Each row comes from the steps of one walk. Every step used is in the known rows, and no mark comes twice. Write the walk behind each row, first mark first.
Each row is shifted at random along 5 fixed directions that mean nothing.
Known rows:
P/K/Y/F/B: [ -32  -86  362  -24  155  145  108  244 -331 -169   24 -381 -115  182
  -94   38  229  -75 -200 -193   62  -99 -181 -128   16   46   54  131
   35  200  -60    3  -74   90    4 -159  -94   10 -112 -238 -231 -343
 -300  -75 -101 -104  -13 -143  153   12  297  210  230  168  141 -100
  145]
Y/F/C/A/P: [-246   89  120 -252 -160   34  234 -217  197  184 -125  202 -201  101
  241  -80   72  -50  -62   12 -111  -15  185 -125 -235   54 -110 -279
 -133   -2  -39  424  215 -233 -127  -58   53  231  129  132  436   55
   37  273   36  441  122  -15 -276 -340 -140 -192 -371   94 -183  215
  127]
F/C/A/P/Y: [-166   58   94 -106  -98   47 -325 -357  215  169  101  104 -107 -213
  -30   44   89   14  154  -20 -316   61  220  212  -10  208   73 -253
 -281  -95  -19   11    8   21 -195 -191  119  204  248  264  269  272
  249 -101  143  180  -53   51 -369 -187   39  -57 -378  126   55  144
   64]
F/P/K/Y: [ -69  -46  242 -262  138   83 -177   69 -213  -42  114 -104  -90   22
   18   21  334  -44  -63  -33 -152   17   70   30  -45  128  140    9
 -217   62  -22  103  -80 -120 -142 -127  -14  129    3 -150  107  -43
  -80  -57 -101   81   37  -77  -46 -125  248   86   52  122  175   11
  214]
B/F/P/K/Y: [-202  -61  335 -290   -1  160   72 -170 -133   72   27 -126 -258  143
   21  132  375  -76 -233 -150  -59 -239 -161  -63  -74   22  -10  -44
 -237  172  -40  191   55   26  -67 -190   58   80  161  -23  162 -219
 -113   22  -74  158   72  -71 -113 -171   93  205   -4   87  197   57
  335]
B/K/Y/P/C/A/V/L: [-283   36   51    4  -28   -6 -193 -220  201  161  -76   37  -76   84
 -246  111   38    6 -308   33 -265 -186  109    1   95  169  -70  -17
 -317   15   87  -93  156 -130  139 -134  102  161  223  191  259   60
 -164  143   55   95  147  100 -344 -161  204 -182 -170  -55  -61  130
  -81]
B/K/Y/F: [-249   -9  257 -153  125  -78  213  254    3 -185  173  124  309  200
 -246  204 -117 -127 -619  -61  113 -223  359 -489  -86   81 -212 -321
 -123  285   63   75  259 -557   88   51 -101  188  -10 -115   17 -351
 -332  623  -65  132  392  -76 -221  -24  464 -338  -44  230 -287  245
 -470]
L/K/Y/P/A/F: [-228    0 -158   58  -85 -113  -61 -144  360  262 -368  206  -75  224
 -167  -76   52  217 -341  282 -337  161  -26   54   94  197  -23  247
 -269  146   37  111  188  -20  288  108  244  -66   54  -24  354   14
 -210  -18   79 -157  135  241 -353 -158   31 -197 -183 -324  -54  -28
  108]
B/E/C/A/V/F/P: [-180  -39  271 -281  -49   41   78 -296 -151   -9  -86 -133 -262   55
  396  210  210  -37  191   63 -190 -287 -196   16 -354 -148   -1 -108
    1 -178   29   88   10   34 -193 -300 -126  214   94   74   97  239
   48   50  -85  390 -234 -210 -209 -143  -51  121  -28   64   41    7
  325]
F/P/A/B/E: [-141  -99  188  -54  -35   52  -64 -150   89  116  130  -61  -20 -193
  -76  137  197  238 -138  -59  -45  191  -53  128  129  197   49 -132
 -310  185  -48  146    6  227  -16 -128  174    1  191   45   74 -151
   82 -131   37 -129  159  103 -303  -21   58  -63 -155 -125  177  -78
  143]
V/C/A/X/Y/F: [ -38  -93   62    5 -111   33  341  194  -96  -31 -105  -11 -329  236
  111 -233  -87 -117  273 -175  290  119 -172 -117 -226 -118 -119 -148
  163 -175  106  134   92   79 -114   94  -75  -80 -191  -27  133 -151
  -53   82 -123   46 -303   94  112 -163 -275  -80 -113  115   88  119
  153]
F/B/E/Y: [-183  -97  232  -12   76   -8 -118  -42   23  -71  109  -79  156   -2
 -196  228  -17  112 -285   94   39  -66   30  -47  -33   24  -21 -202
  -65  264  -56  -97  125   89  127 -112  -47  -24   85   10 -127 -179
 -184   27   33  -53  196   31 -401  142  302 -152  -68  -85  -14 -119
 -148]
V/S/A/B/E: [  98  -25  -29 -167  -78   17 -284   60 -234   69   22   43 -119 -353
  261 -188  326  -18  512   34 -293  231   49  261  -67  168  317  -70
   40 -383 -143  306 -142   33 -532 -192   35   74 -174  -56  189  322
  326 -264  -91  100 -230  -23  155 -131 -192   72   37  163   66   56
  303]
S/C/P/A: [ -54   54 -150   27 -119   84  -18 -305   53  203   -4   78 -214 -101
   69    1   38   79  116  -66 -212   94   -8  124    5   65  -22  -47
 -176 -125   56    8  -84   23  -72   -7   58  106   86  254  194   84
  146  -94   70   32  -40   75  -71 -127 -154  -36 -233   93  100   16
   82]
S/A/V/L/C: [  17  -43 -229   -5  -48   51  106  154  -97  -11   30   39 -150  -43
  177 -280   -3 -190  256 -105   70  233   59   48  -21  -32   68 -162
  146 -377   81  219  -52 -142 -243   52 -107   77 -150  105  211   20
  130   45  -15  116 -197   34  193 -105 -181 -230 -162  145  -73   36
   -8]
B/K/Y/F/P/A: [ -64   -5  325   70   76   26  -38  249  -96  -65  231 -176  167  -26
 -341  162  109  -27 -256 -216    4  -66  198 -209  152  280    1  -68
 -160  264  -41  -86  -39 -119  108 -131   27  -18    2  -41 -124 -306
 -235   40    3 -244  301   15  -84   74  401  -86    8  224  -75    4
 -206]
B/F/C/A/V/S/X/L/K/Y/P: [-236 -102  162   28 -181   95  388 -104  143   78    6   28 -195  232
 -137   33  -33  -23 -233 -267  194 -216  -91 -179  -91   41 -246 -293
  -45  102   64  144  237  106   44    1   55   55  185  174  171 -296
  -73  227   51  146   51   93 -129 -163 -175  -16 -298   79   40  173
   53]
B/V/F/C: [ -13 -105  215   -1   -4  126  159  208 -256  -69  143 -165 -213   61
  104  -77  175 -255  375 -264   96  -53   55  -81 -111   80   77 -152
  115  -14 -177  -25 -128   -7 -115 -153 -142  -51   27  148   99  -86
   18 -134   16  141  -26  -46   96   21   12   35 -173  358   -6   -4
  141]
Y/F/B/E/C/P/K: [ -50   16  320  138  -55   43  -35   63  -51   59   72 -273   23  -69
  -47  110   84   97  -47  -85  -20   49  111  -91    3  283   22  -12
  -36  290 -212    7  -12  134  149 -187   23  -60   13  125 -110 -235
 -177 -212  119 -203  341   20 -201   38  180  -81 -176  135  -42 -180
   57]
B/F/P/A/V/L/K: [-134 -214  165  140  -81  111  318  121   20   61   81 -181 -218  160
 -181  -29   74   27 -162 -364  311  122 -227  -84  161  148  -87  -46
 -107  226   31   51   66  237  211  -10  105 -217  116  120   93 -515
 -132  -66   56 -250  160  206  -61   40  -99  -91 -219  -62  167  -74
  136]
P/C/A/F/B/K: [-118  -72   88  183 -105   16  -24  -14   44  139  156  -80 -106 -116
 -152   73   41  105   56 -210   -1  239  -15  -12  124  259    4 -179
 -207  125  -40  -56  -57  219   81 -112  137 -109  198  309  125 -148
   39 -105  169 -188  100  127 -183   71   45 -230 -293   71   55  -25
  -13]
P/F/B/V: [  58  -78  231  138  -22  149  -45  223 -235   66  254 -290  -35 -139
 -104   23  282  -63  145 -292   93  237   14  -22  162  310  142  -77
  -16  268 -228    3 -204  234  101 -141   15 -229   33  196  -64 -356
  -24 -371  164 -305  246   49   32  190  202   21 -147  231   70 -198
   71]
K/Y/P/F: [-105   33  -81  -91  -74  -57  -82  182    9  185 -121   96  -52  119
  127 -255  262   12    3   67 -197  310  141  -30  -37  206  109   50
  -80   44  -55  227   81 -250  136   27  -22   10  -92  -33  365  -30
 -141   30 -105  -10   99   12    0  -83   84 -255 -136   12 -145  -24
  155]
A/X/Y/P/F: [-113   79 -250 -107 -161    2 -443 -299   61  272 -178  264 -130 -194
  173 -181  240   23  -38  263 -234  293  119  295   62   63  132  100
 -251 -171   42  199   74    0 -102   84  167   62   14  113  533  189
  118  -67    2   80 -101   67 -131 -241  -91  -52 -207 -215  112   89
  235]
S/P/K/Y/F: [  40  -34   16  283  -85    5  -77   14   59   47  201 -181  108  -93
 -360  126 -160  166 -431 -143   63   31    4  -62  372  255 -110   -8
 -237  304   16 -197   53  233  341  -10   69  -99  100   74 -224 -459
 -192 -109  101 -525  365  165 -163   77  257 -129 -179   50  193 -162
 -188]
L/C/A/V: [ -64  188  118 -118  -30  -54  125 -118  201  -14  123   93  161    0
  -37  214 -227  -66   94   37 -134 -230  302 -180 -252   30 -227 -405
  -74   -3   -6   61   17 -224 -160   45    2  244   79  168  -43  174
  249  195  146  220   38  -53 -191 -140   11  -30 -273  297 -198  217
 -256]
X/L/K/Y: [ -24   81 -260  162  114  -35 -215  106  147    6 -129  144  156   72
 -205  -17   -9  -44 -192  214 -250  -24  216    9   -5  126   15  181
   27   20   27  -44  -58 -154  121  195   77   -5 -110   37   43   22
 -210   -2  179 -111   14   48  -22  -75  265  -97  -75   -3  -60  -21
 -184]
A/V/F/C/Y/P/K: [-289    3   30 -229  -26  108   52 -265   47   75    6  134 -167   79
  180   87   50 -144 -104   45 -231 -139  248   -8 -117  -10  -80 -304
 -263  -77    4  179  116 -311 -138  -76  -58  373  159  268  457   76
  147  240  151  441  165    3 -344 -277   32 -141 -444   49  -79  247
   17]
F/B/E/Y/P/A: [ -59  -26  198  -33   40   38 -401  -63 -106   98    7 -161  -28 -212
   -2   40  313  105  158  104 -295  185   69  217   35  225  285   37
 -103   70 -181  -35 -114  171    0 -268   52  -57   30   55   58  106
  -45 -398   19 -111   78   41 -253   78  218   -4  -63  -22   13 -223
  194]
X/L/C/A/B/V/F: [  35  169 -129  127  -75  157 -196 -152   40  185 -224 -167 -387  -19
   46 -125  243  -73  473   81 -298 -131 -194  270 -132    9  113  273
  108 -175 -130   64 -276  326 -102  -52  125  -93  -13  218   40  220
   57 -505  179   30 -367   14  149 -267 -155  262 -130  100  167 -126
  418]
S/X/L/V/A: [ 148   95 -354  163  -90  100 -377   46  -73  121  -78    0 -213 -166
    7 -377   96  -68  516   36  -61  203   -3  326   30   76  224  224
  152 -325    7   30 -202  203 -142   89   71 -185 -122  122  204  227
   67 -385   67  -91 -336  107  298 -124 -212   57  -48   65  152  -66
  272]
B/E/K/Y/F/P/C: [-190  -59  100 -110  -42   11 -306 -163  -68   74 -165 -114 -237   51
  136   -3  260   88   97  200 -238  -38 -141   19 -120   25  184  147
  -41  -38   21   -3   54   21  106 -285  -75   -9   46   40  237  186
 -171 -101 -132  115 -122 -135 -211  -46  149 -111   58  -80   13 -147
  281]
V/L/Y/F/P/A/B/K: [ -67 -191  105   -4  140    5  166  375  -86 -153 -126  -89 -126  264
 -180 -185  -78 -301 -136 -107  164  165   53  -55   37   40  -12   50
   17  -35   36   27   48  -70  -41   85  -51  -73 -189  -97  100 -342
 -260   59  -25  -53  -20  158  -10  -73  124 -138 -101    5   47   35
  -84]
P/C/A/B/K: [-191   14   63  -59  -61   29 -151 -389  102  180  -41   41 -160 -135
    5  197  122   83  -23    8 -324   -7  -23  126   -5  135    6 -143
 -317  -34  -23   29   -2  144 -134 -204  172  157  300  266  240  171
  138  -21  135  152  -34   -3 -292 -131   56  -25 -187   24   74   93
   91]
E/C/P/A/X/L: [  89   12 -268  195 -180   33 -190   35    3  193  -37  -97 -237 -147
  231 -285   46   59  419 -111  -92  517  -67  256   57  261  222  254
   14 -229   87 -143 -190  142  173   25   66 -194  -23  211  200   18
   52 -335   92 -280 -120  100   67  -51 -180 -234 -305   13   35 -165
  274]
A/X/L/C/P/K: [-167  -16 -171   70 -119   64   76 -125  102   -3 -190    8 -290  181
  -44 -229  -88   44 -185   46  288   44 -315   51  -36 -209 -139  156
   29  -56  259   81  159  158   83  238   70  -50   -3   -7  151 -158
 -108   88    0   54 -287   37   49 -216 -253  -69  -50 -213  182   68
  174]
V/F/C/Y/P/A/B/K: [-163  -22  187  -98  -35   75 -178  -35  -29  111   39   33 -212  -52
  -64  -45  155 -151  203  -60 -264  161  265   90    5  231  147 -137
 -294   45 -183   17  -32  -67 -105 -145  103   16   49  193  385  -29
   38 -191  111   18  158  209 -317 -166  152  -98 -405  195    7  105
  120]
L/V/S/X/Y: [ -81   78 -202 -116 -120   12  112 -174  223  138 -177  153 -146  196
   45 -142 -148   15  134  177   -9 -176  -77   62 -221 -154 -168 -171
   22 -104   33  238  140   -2 -119  132    5   27   39   -3  235  217
  172  129    4  307 -176   72 -125 -294 -319   -6 -159  -78   21  173
  151]
A/P/K/Y/F/B/E/C: [-130    4   73 -105  -68   33 -393 -202   -4  136  -15 -170 -123 -164
   83   39  305  142 -135  111 -336  156  -45  149   87  228  172  147
 -307   60  -17  108    5   41   36 -201   65  108   76   62  164  -18
  -34 -191   53 -109   60  -98 -269 -135  223 -135 -125  -49  126 -102
  269]
S/X/L/K/Y/F/P/A/V: [ 167  -22  -36  190   57  117 -102  262 -270 -139  174  -91  161 -190
 -156  -26   48 -124    9 -192   65  140  260   17  130  202   78   22
   70  -96   41  -36 -226   54 -121  107  -12   -5 -158   10  -92 -215
  -55 -128  118 -272   26  -14  287   60  149   98   -5  242   85  -18
 -156]
E/C/P/Y/F/B: [  39  -53   55    7  -22   23    5  284 -247  -38   54 -201 -116   41
  289 -165   61  -67  253 -160    1  376   98   11 -143  202  149   68
   93  -71  -31  -56 -127 -122   75  -31 -176  -27 -132   25   65 -181
 -108 -140   -1 -123   55  -62   59  -16   60 -228 -256  237  -30 -139
  181]
A/F/B/P: [-183  -34   29  -58 -110    5 -114  -68   75  220   81   23 -112 -116
   -9  -39  252   91  -93   10  -73  287    6   75  132  226   93  -35
 -266  164 -115  272   15   73   52  -35  165 -127  123  169  277 -260
   25 -143  137 -125  271  113 -236  -70   -6 -256 -345 -137   43  -41
  250]
C/A/F/B/P/K: [-289  -25  348 -104 -103   83  347 -327  217  110  114   49  -85   33
 -253  436  -92   89 -535 -145   59 -230 -119 -113   29   88 -315 -322
 -405  322   83  124  215  272   68  -60  244   53  401  114  -33 -444
  -49  233  158    4  285  188 -439 -172    1   56 -307 -109  144  175
  -11]
V/A/X/L: [ -83   93    1   72 -174  126  -14 -423  180  172 -126  -19 -273  -41
 -197   73   -5  121 -110   28   14 -302 -377  264   74 -139 -155   89
 -179  -99  125  -21   99  518  -53  -26  293  -51  188   77   16   32
   36 -107  105  -51 -251  226  -76 -183 -327  330   -6 -269  292   56
  213]
P/C/A/X/L: [-153   -2   95  -53  -31   21  222 -198   44  -35  127  123   58  -38
  -32  238 -152  -54 -235 -146   73  -82  121 -148  -94  -12 -245 -407
 -182   -5  147   -6   92  -18 -112   33   54  228  236  192   92  -77
  108  385  110  193    3  -57 -156  -39   28  -61 -180  140  -25  246
 -278]
V/S/P/Y: [ -51  -67  -35  -78 -101   32   -9 -115   -4   69   33   31 -106  -34
  -18  -47  -42   93  -79  -43   -9  -43  -86  116   55   25  -75 -151
 -135  -96   46   72  104   94 -104  -26    9   89   48  -47   78  -13
  140   15  -38    6   21  109 -117 -122 -181   13 -119  -25  214   99
   80]
P/C/Y/F/B/V/S: [  47 -152  188  119   12  127   41  290 -387 -113   65 -313 -194   19
  124  -87  145 -177  376 -263   66  247   23   13  -19  116  132  -80
   89  -70 -106  -49 -222  123 -114 -153 -168  -31  -87  118   82 -103
   32 -252   20  -33  -88 -132  160  106   37   23  -67  248   55 -111
  150]
V/C/P/F: [ -17   -6  170 -131  -21    2  178  134  -70  -63  206   66   66   54
  -25  110 -161 -169   38 -177    5   41  372 -278 -175  142 -160 -414
 -153   63   -5  -19   60 -315  -40   53  -75  103  -50  160   89 -203
   44  175   62    9  255   77 -179  -64  150 -206 -318  435  -69  239
 -255]
E/Y/F/P/C/A/V/S: [ -74  -21   51    9 -139  170  163  -78  -43   94  -40 -122 -252  127
   91   55   15   24  -70 -140   12    2  -96   48    2    2  -75  -48
  -98  -46  127  -33   19  148  155  -90  -42  -21  108  114  131 -222
  -64    6   31  -11   79   81 -123  -75 -122  -38 -279 -102   35  -23
  116]
F/C/A/X/L/V: [ -66 -155   11  135  -81  -10  403  400   13 -147   78    1 -214  228
   14 -393 -170  -90  282 -281  519  307  -84 -162 -168  -37  -68 -253
  303  -44  129  127   97   15  -23  174 -119 -134  -92   11  123 -226
  -49  165  -55  118 -280   56  174  -56 -243 -311 -247  138  -46   70
   37]
L/K/Y/F/B/V/C/P/A/X: [ -82  -58  104   -5   39   -7   10  155  -74   34 -264  -24 -167  226
  -33 -150  215  -55   38   72 -239  158    9    2  -84  202   93  197
  -46   46  -53  122  -21  -37   -9   -5   62  -63 -137 -145  235  -36
 -220 -183   38  -87  -26   63  -61 -132   80   -2  -38   39  -16  -46
  225]
A/X/Y/F/C/P: [ -26  114   54   -6  -98   65 -334 -341   21   82   57   90  100 -271
  -59  177   55  -51 -171   89 -171  -67  259  169   65   58  -44 -106
 -257  -28   -1  -25   -5  108 -188  -18  122  160   84  132  104   38
  143  -41  137    2   27  -18 -184 -150   79  178 -194   13  135  133
  -59]
V/F/B/P: [-112 -133  257 -199  124  -53  342  489 -238 -120  237   71  -13  178
  -21  -96   58 -177   -2 -184  235  229  250 -304 -194  167  -26 -334
  -85  290 -171  224   88 -301  -42   93  -58 -104  -99  -85  216 -500
 -174  193  -36  -13  369  153  -53   -5  143 -325 -288  274  -99   92
  -15]
X/L/C/A/F/P/Y/K: [ -64  115   -6 -209   22  181   22  -55 -145   32 -294  -91 -453  188
  263 -174  358 -177  272  122 -248 -129 -157  104 -328 -150   92  232
  124 -267   12  316 -202  -10 -237    8   -8  117 -122  -24  195  197
  -48 -183  -14  330 -438 -128  216 -395 -119  270  -17  143  132   14
  473]

Write each row's walk:
[-219   50  -58 -266 -118   54   11 -373  166  221 -236  180 -254  180
  100   67   12   25 -223  187 -344 -199  -19  -45 -132   24  -57  -16
 -273 -138  188   83  219 -148  151  -87   40  215  247   54  407   99
  -65  281  -16  287   81   31 -298 -333  -31  -86 -191 -161 -101  159
  103]  E/K/Y/P/C/A/V/S
[ -20  -39  110  150  -39  170 -129  -51  -79  115   89 -257 -123 -256
   45   21  193   18  369 -198 -181  234   14  203  167  236  177  -95
  -69  -98  -92   -4 -250  226  -97 -254   44    5   12  255   63   67
  233 -390  158 -174  -31   35  -99   64    6   27 -186   89   28 -113
  115]  P/A/V/C/Y/F/B/E
[-130  -99   35  213 -114   42 -199  -36  183  139   86  -86 -177  -78
 -227 -137   63  168  120 -167  -68  315  -16  170  171  299  125  -51
 -185  120  -38 -112   -8  213  120 -133  123 -131  152  202  166  -81
    0 -289   92 -189   23  186 -236  -36   36 -248 -340   23  116  -78
  143]  F/C/P/A/B/K/Y
[ -51  142  188  -94  -73   71  117 -262  140  121  -20 -149  -59   83
 -139  166  -56   22  -59   36 -166 -430    1   -7  -72   22 -215 -198
 -155  135 -117  141   34  100  -69 -110   50  129  167   36  -67   36
  126  -56  161  123  169   52 -285 -250  -60  191 -186  108   34   84
   66]  L/V/S/P/Y/F/B/K
[ -23  -50  132  -38   95 -176  163  373  -73 -131  -30  133  238  162
  -88   72  -15  -69 -228   48 -194  182  383 -287  -91  271  -43  -69
 -115  147  -15   75   48 -355   37  135    1   86 -144 -138  104 -181
 -200  204   32 -119  230   16  -54    2  305 -179 -128  199 -203   93
 -229]  L/K/Y/P/C/A/F
[ 112   27  230  121 -138  109  434   79   15  -34   87 -365 -110  142
 -160   43 -113   23  108 -253  182 -260 -212 -124  -30  -17 -229 -194
   83  111  -39  107  -32  300  -44  -69  -40  -28   10  -45 -309 -229
  108  -89   58 -101  -58    9   80 -104 -196  207  -64  198   63   -6
   67]  L/V/S/A/P/K/Y/F/C
[   7   13   48   25   61   52  166   74   20  -51  -11   -5  104   17
 -133  139   23 -134 -298  -18  -85 -109  218  -89  -27   65  -97 -108
  -39   90  -47  115  -59  -17  -43  106   44  148  -28   80  -53 -244
  -70   75  134   10   79  -13   -2 -129  190  112 -189  149  -15   40
 -163]  X/L/Y/P/A/B/F/C
[ -35   98  269 -269   85  -29 -251   75 -154    8  180  123  125 -342
  109  203  263 -159  112  -31 -481  197  493   50  -84  472  189 -195
 -298  -12 -145  227 -110 -229 -385 -185  128  223   70   30  179   -3
  132  -24   77   77  192  -79  -74 -180  309   19 -236  360  -77  188
   65]  C/A/B/P/K/Y/F
[-191  -58  117 -224  -11  -56 -187  156  -70   -9   38  109  -71 -112
  182  -53  135   19  100  130 -180  301  185   62 -166  217  174 -163
 -179  -54  -86  267  128 -179 -220  -90   49   69  -74   12  357   -3
  -20   52  -39  106   28   68 -232 -155  127 -299 -266   84    4   62
  185]  V/A/B/E/C/Y/F/P/K
[ -63   56  -60  -59 -119  -16 -134  217   33   59  -47   31 -146   40
  112 -317   -2 -120  439   97  -76  349  243   15 -184  145  104 -140
   34 -109  -93  250  -21 -212 -124   85  -61  -24 -191   98  342  106
  120 -173   20   70  -60   26  -86 -191  -90 -304 -330  212 -138    4
  151]  L/C/Y/F/B/V/S/A/P
[-198  -36   84 -177   82   58  -66   40   25  -61 -198  -41 -243  233
  -46 -192  -59 -334   78   27  -61   70  114   48 -108  -35   14    4
  -75 -191   42   45   52 -196 -134   31  -24   64  -98   33  276   -8
  -88    2   -1  207 -128   69 -183 -238   84 -132 -181   84    6  139
   41]  V/L/C/Y/F/P/A/B/K
[ 136   -6  130   74   94  101  276  472 -260 -239  100 -262   18   85
   10  -14  -49 -274  217 -150  111   34  215 -258 -168   43   -8 -124
  240    9  -34   63 -213 -117   18  105 -181  -29 -239   42 -176 -334
 -110  -51  100  -82    1  -89  201  -45  206  -36 -166  396 -111  -41
 -118]  X/L/V/C/Y/P/A/F/B/E/K
[ -57  -33  351 -308   12  192  197  -62 -337  -82  204  -94 -122  -51
  198  237  271 -264  112 -236 -134 -375   84  -99 -208   34  -47 -326
  -60 -182  -48  157 -129 -120 -449 -216 -140  332  103   49    8   27
  210  128  -30  415  -62 -249   72 -149   11  321  -29  421   75  229
   98]  B/V/S/C/A/F/P/K/Y
[ -86   95  -36 -173  -33  133   -5 -202  -34   68    9   48 -101  -86
  109   40   70 -222  -37  -27 -278 -106  212   61  -50   32  -29 -221
 -148 -278   49  205  -22 -188 -307  -99  -14  320   33  147  208   79
  130  101   80  246  -18  -20  -67 -270   14   -8 -208  221  -45  162
  -42]  S/A/V/L/C/P/K/Y/F
[ -58   64 -152  251  -25   31  102  295  176   41   20 -103  -82  141
 -168 -207  -55   18   50  -61  109  102   36  -52  -28  168  -56  -13
  106  140  -49  143   -3   33  166  147   50 -158  -43  155   54 -273
 -155  -47  148 -116    2  101   77 -135   33 -265 -329  109  -29  -69
   55]  X/L/V/A/B/P/K/Y/F/C
[  91   91   63  147  121    1  -45  183  -20 -119  101  -90  328  -56
 -184  237  -83 -160 -194   67  -95 -190  367 -141  -73  114  -82  -88
  101  121 -103  -77 -153  -69   15   75  -57   88 -137  118 -274 -161
 -136   15  219 -126  160  -76  -44   30  373   46 -129  234 -117  -69
 -368]  X/L/Y/F/B/E/C
[-205 -143   62 -168  -21   26 -207   99 -121   23  -58   47 -190  -59
  217 -183  362  -34   49   29 -204  403  107   84  -76  238  274   14
  -88    3 -161  340   54 -166 -191 -100   -6   70  -33   51  425 -123
  -35  -98    1  124   30  -52  -80 -171  140 -246 -276  112   32   21
  327]  A/B/F/C/P/Y/K
[  49  -27    9  231  -64   76 -189  123 -195   38  118 -170 -110  -95
 -109  -50   44  -64  198 -154  -33  261  145   42  151  183  104   49
  -32  -39  -35 -144 -181   40   54    2  -83  -33 -136  264   47 -169
  -40 -300   75 -266   83   72   51   65  123  -69 -187  198   58 -148
  -30]  S/C/Y/P/F/B/K
[ -53  121  -33  128 -131   88 -195 -103  100  115  219   75  143 -310
 -247   59  -25  -31 -186  -69  -36   93  301   39  144  259  -43 -233
 -181   26   12   66    4   60  -81   44  163   63   91  202   44 -186
   41  -20  189 -192  172  129 -136 -101  118 -125 -268  202  -17   55
 -232]  S/A/X/L/C/P/K/Y/F/B/V
[-234    4  234 -301    7   83  233 -136  -31   88 -185  -19 -125  306
   71   69  243 -152 -367   16 -161 -250  -13 -116 -160  -49 -140 -108
 -159   82  -25  228  177 -142   20  -81  -61  238  109  -83  191 -146
 -205  237  -82  306  104  -94 -164 -197  132   94  -32   18  -53   94
  115]  K/Y/P/F/B/V/L
[ -89  -91  115   17 -105   79  -79   44  -65  114  221  -91  -32 -202
  -61   39  192   29  -99 -113  -13  181   48    9  188  271   80 -141
 -201  165 -159  170  -48  127    2  -77   83  -85  100  170   77 -330
   55 -169  186 -183  310   92 -192   -7   87 -168 -328   47  107  -40
   92]  A/F/B/V/S/P/K
[-138  -75  -88  134  -92  -28  -53  198   71   54   25  -69  -86  129
   76 -166 -192  -24   21  -67  140  437  111  -30   15  236   56   29
  -11   26   77 -113   75 -113  334   85  -76 -143  -34  187  225 -292
 -183   15   48 -198  200   82 -227   -1  104 -497 -397   -7 -126 -117
   24]  E/C/Y/F/B/P/K
[ -34   86  -94  -63  -64   59 -125   29  -30   27  202  196   47 -223
  -64  -95   21 -187   15  -63  -79  183  362   19   -3  166   35 -291
 -138 -123   52  162  -14 -178 -255   83   74  115  -23  102  240  -85
   92  107   98   11   13  102  -31 -188   89 -176 -282  304  -49  187
 -163]  S/A/X/L/V/F/C/P/K/Y
[ 279   66  -48  203 -151   72 -457   82 -239  111  302  -60  101 -596
  -59  -87  225  -82  349 -178 -132  443  337  257  299  352  286  -79
  -91 -206 -111  -28 -303  232 -264  -85  127  -73 -122  199   32  -14
  255 -453   85 -426  -30  108  205   66   71   96 -162  313  103  -92
  -40]  S/A/X/Y/P/F/C
